Below are the code and all the weights of a small trained network. Each question names an input and a target symbol and asks about switching units off, where a switched-off unit gives its printed mean instead of its output.

import numpy as np


def w(rows, s, z=0):
    codes = np.array(rows[::2]) - 128.0
    scale = np.full(codes.shape[1], s)
    scale[-1] = z or s
    return codes * scale


def f(y):
    return y / 2 * (1 + np.tanh(0.7978845608 * (y + 0.044715 * y**3)))


def softmax(a):
    e = np.exp(a - a.max(-1, keepdims=True))
    return e / e.sum(-1, keepdims=True)


def log_softmax(a):
    a = a - a.max(-1, keepdims=True)
    return a - np.log(np.exp(a).sum(-1, keepdims=True))


def net(x, mask):
    ids = ['αδελξσω'.index(c) for c in x.split()]
    T = len(ids)
    res = E[ids] + P[:T]
    u = 0
    for l in range(2):
        r = res
        for j in range(2):
            rows = slice(4 * j, 4 * j + 4)
            q, k, v = (r @ M[l][rows].T for M in (Q, K, V))
            z = softmax(np.where(np.tri(T) > 0, q @ k.T / 4**0.5, -1e9)) @ v
            o = O[l][rows]
            res = res + np.where(mask[u + j], z, o[:, -1]) @ o[:, :-1]
        u += 2
        y = f(res @ A[l][:, :-1].T + A[l][:, -1])
        res = res + np.where(mask[u : u + 4], y, B[l][:, -1]) @ B[l][:, :-1]
        u += 4
    return log_softmax(res[-1] @ U[:, :-1].T + U[:, -1])


Q, K, V, O, A, B = {}, {}, {}, {}, {}, {}
E = w([
[80,57,208,131],'α',
[119,83,51,131],'δ',
[178,248,32,93],'ε',
[55,204,44,127],'λ',
[245,101,166,111],'ξ',
[170,13,84,143],'σ',
[180,39,205,203],'ω',
],0.015)
P = w([
[169,135,173,158],'0',
[159,212,174,68],'1',
[146,101,104,198],'2',
[172,100,234,196],'3',
[160,109,181,28],'4',
[142,125,114,255],'5',
],0.0088)
Q[0] = w([
[120,126,80,111],'0.h0',
[197,129,131,127],'0.h0',
[126,143,119,69],'0.h0',
[66,120,236,212],'0.h0',
[212,52,130,217],'0.h1',
[206,136,213,70],'0.h1',
[247,184,181,154],'0.h1',
[89,124,21,110],'0.h1',
],0.015)
K[0] = w([
[135,148,133,131],'0.h0',
[170,115,127,119],'0.h0',
[139,118,77,102],'0.h0',
[52,104,157,150],'0.h0',
[103,10,144,189],'0.h1',
[165,75,141,81],'0.h1',
[195,87,159,166],'0.h1',
[160,120,8,111],'0.h1',
],0.016)
V[0] = w([
[177,127,102,143],'0.h0',
[225,141,126,170],'0.h0',
[49,155,92,205],'0.h0',
[158,103,170,56],'0.h0',
[74,255,121,176],'0.h1',
[65,164,160,180],'0.h1',
[132,123,129,127],'0.h1',
[123,151,130,129],'0.h1',
],0.0049)
O[0] = w([
[177,220,163,115,166],'0.h0',
[124,224,159,113,240],'0.h0',
[175,40,208,188,4],'0.h0',
[62,156,45,80,199],'0.h0',
[63,2,239,150,19],'0.h1',
[65,98,71,162,94],'0.h1',
[132,133,123,124,135],'0.h1',
[88,73,163,138,112],'0.h1',
],0.0035)
A[0] = w([
[151,181,254,55,12],'0.n0',
[4,76,198,128,32],'0.n1',
[177,130,90,38,180],'0.n2',
[44,163,131,15,95],'0.n3',
],0.0096,0.0011)
B[0] = w([
[54,106,99,61,252],'0.n0',
[210,254,134,131,190],'0.n1',
[104,100,205,205,255],'0.n2',
[214,34,178,133,159],'0.n3',
],0.0085,0.0048)
Q[1] = w([
[109,97,146,154],'1.h0',
[130,131,213,122],'1.h0',
[162,47,117,161],'1.h0',
[8,165,125,151],'1.h0',
[241,192,254,209],'1.h1',
[93,92,48,127],'1.h1',
[128,209,78,96],'1.h1',
[57,61,221,142],'1.h1',
],0.011)
K[1] = w([
[141,168,119,85],'1.h0',
[110,153,157,205],'1.h0',
[185,206,119,84],'1.h0',
[48,208,42,142],'1.h0',
[228,197,154,252],'1.h1',
[72,58,98,120],'1.h1',
[128,173,62,106],'1.h1',
[87,130,193,106],'1.h1',
],0.012)
V[1] = w([
[184,56,149,71],'1.h0',
[189,70,133,70],'1.h0',
[193,163,11,156],'1.h0',
[172,157,101,64],'1.h0',
[111,26,68,158],'1.h1',
[129,23,169,114],'1.h1',
[55,139,193,200],'1.h1',
[128,121,225,109],'1.h1',
],0.012)
O[1] = w([
[163,190,17,117,192],'1.h0',
[164,171,17,114,188],'1.h0',
[87,101,65,22,94],'1.h0',
[177,92,42,122,174],'1.h0',
[26,227,94,111,1],'1.h1',
[128,254,77,205,80],'1.h1',
[98,198,243,206,112],'1.h1',
[210,180,126,221,186],'1.h1',
],0.009,0.006)
A[1] = w([
[110,103,152,122,13],'1.n0',
[174,161,218,12,131],'1.n1',
[131,131,141,116,64],'1.n2',
[173,122,59,158,3],'1.n3',
],0.011,0.0034)
B[1] = w([
[230,159,144,55,131],'1.n0',
[30,146,70,134,222],'1.n1',
[156,112,136,56,121],'1.n2',
[71,147,195,2,255],'1.n3',
],0.0092,0.0093)
U = w([
[183,35,133,202,188],'α',
[102,98,44,165,214],'δ',
[143,1,76,153,191],'ε',
[78,94,166,129,157],'λ',
[201,127,146,72,57],'ξ',
[93,160,110,86,4],'σ',
[115,172,124,159,156],'ω',
],0.0072,0.0028)

Each question gives the input, a string of symbols that net reads in full, and the target symbol t.
The units are the heads (4 rows each of Q, K, V and O) and the neurons (one row each of A and B). Each row of codes is followed by its name. A weight is (code - 128) times the scale printed after its matrix; where a second scale follows, it is the last column's (O, A, B and U).
mask holds one flag per unit, layer by layer, with each layer's heads first. A switched-off unit (its flag False) gives its mean, the last column of its rows in O or B, instead of its output. The means were averaged over made-up inputs and are rounded, as every weight is.
A unit's drop is (log p(t) with every unit on - log p(t) with that unit switched off) / (log p(t) with every unit on - log p(t) with every unit switched off).
The circuit of an input: a set's keep is (log p(t) with only the set's units on - log p(t) with every unit switched off) / (log p(t) with every unit on - log p(t) with every unit switched off). Starting from all 12 units, units are removed one at a time, each time the one whose removal leaves the highest keep (on an exact tie, the one counted first), for as long as the keep stays at least 0.8.
units of the circuit, in order: the units of the circuit, biggest drop first
k most important neurons: the k neurons with the biggest drops, biggest first
heads that matter: for each layer, one digit per head in row order, 1 if its drop is at least 0.15 and else 0, layers parted by /
drop of u: that unit's drop, to one decimal
input ε ξ ε λ, target ε: 4 most important neurons : (1.n3 0.n2 0.n0 1.n1)
input δ α δ α, target α: units of the circuit, in order : (1.h1 0.n1)
input λ ξ σ, target σ: units of the circuit, in order : (1.n3 1.h0)
input σ α λ ξ α, target ξ: heads that matter : 00 / 11
input λ ε λ ω ε, target ω: heads that matter : 01 / 11
input α σ ξ α δ, target α: 4 most important neurons : (0.n2 0.n1 0.n0 0.n3)
input ξ λ α α ξ, target α: units of the circuit, in order : (1.h1 0.n1)
input ξ α α α σ, target α: units of the circuit, in order : (0.n0 0.n1 1.h1)
input ξ ξ α α ε, target α: units of the circuit, in order : (0.n2 1.h1 0.n3)
input ξ ξ ω σ, target ω: most important neuron : (0.n0)
input ε ω ε α λ, target α: 2 most important neurons : (0.n3 1.n3)
input λ ε ε ξ, target ε: 2 most important neurons : (0.n0 1.n3)
input ξ α ξ λ α ξ, target ξ: units of the circuit, in order : (1.n3 1.h0 1.n1)
input α ξ λ ε λ, target ε: 2 most important neurons : (0.n3 0.n2)
input ω λ δ ξ, target ω: heads that matter : 00 / 01
input ε α ξ ε α, target ε: 3 most important neurons : (0.n1 1.n1 0.n2)
input ε ξ α λ α ω, target ω: 2 most important neurons : (0.n0 0.n1)
input ω ε ω α, target ω: 3 most important neurons : (0.n0 0.n1 1.n3)
input ξ ε ε ξ λ, target ξ: heads that matter : 01 / 11
input ξ ξ σ ω ε, target ω: 2 most important neurons : (0.n0 0.n2)
input δ ξ ξ α ξ, target α: 2 most important neurons : (0.n2 0.n1)
input λ α ξ ξ σ, target ξ: units of the circuit, in order : (1.n3 1.h0)
input ε α ξ ω, target ω: most important neuron : (0.n1)
input α ξ λ, target λ: drop of 0.n2 : 0.5
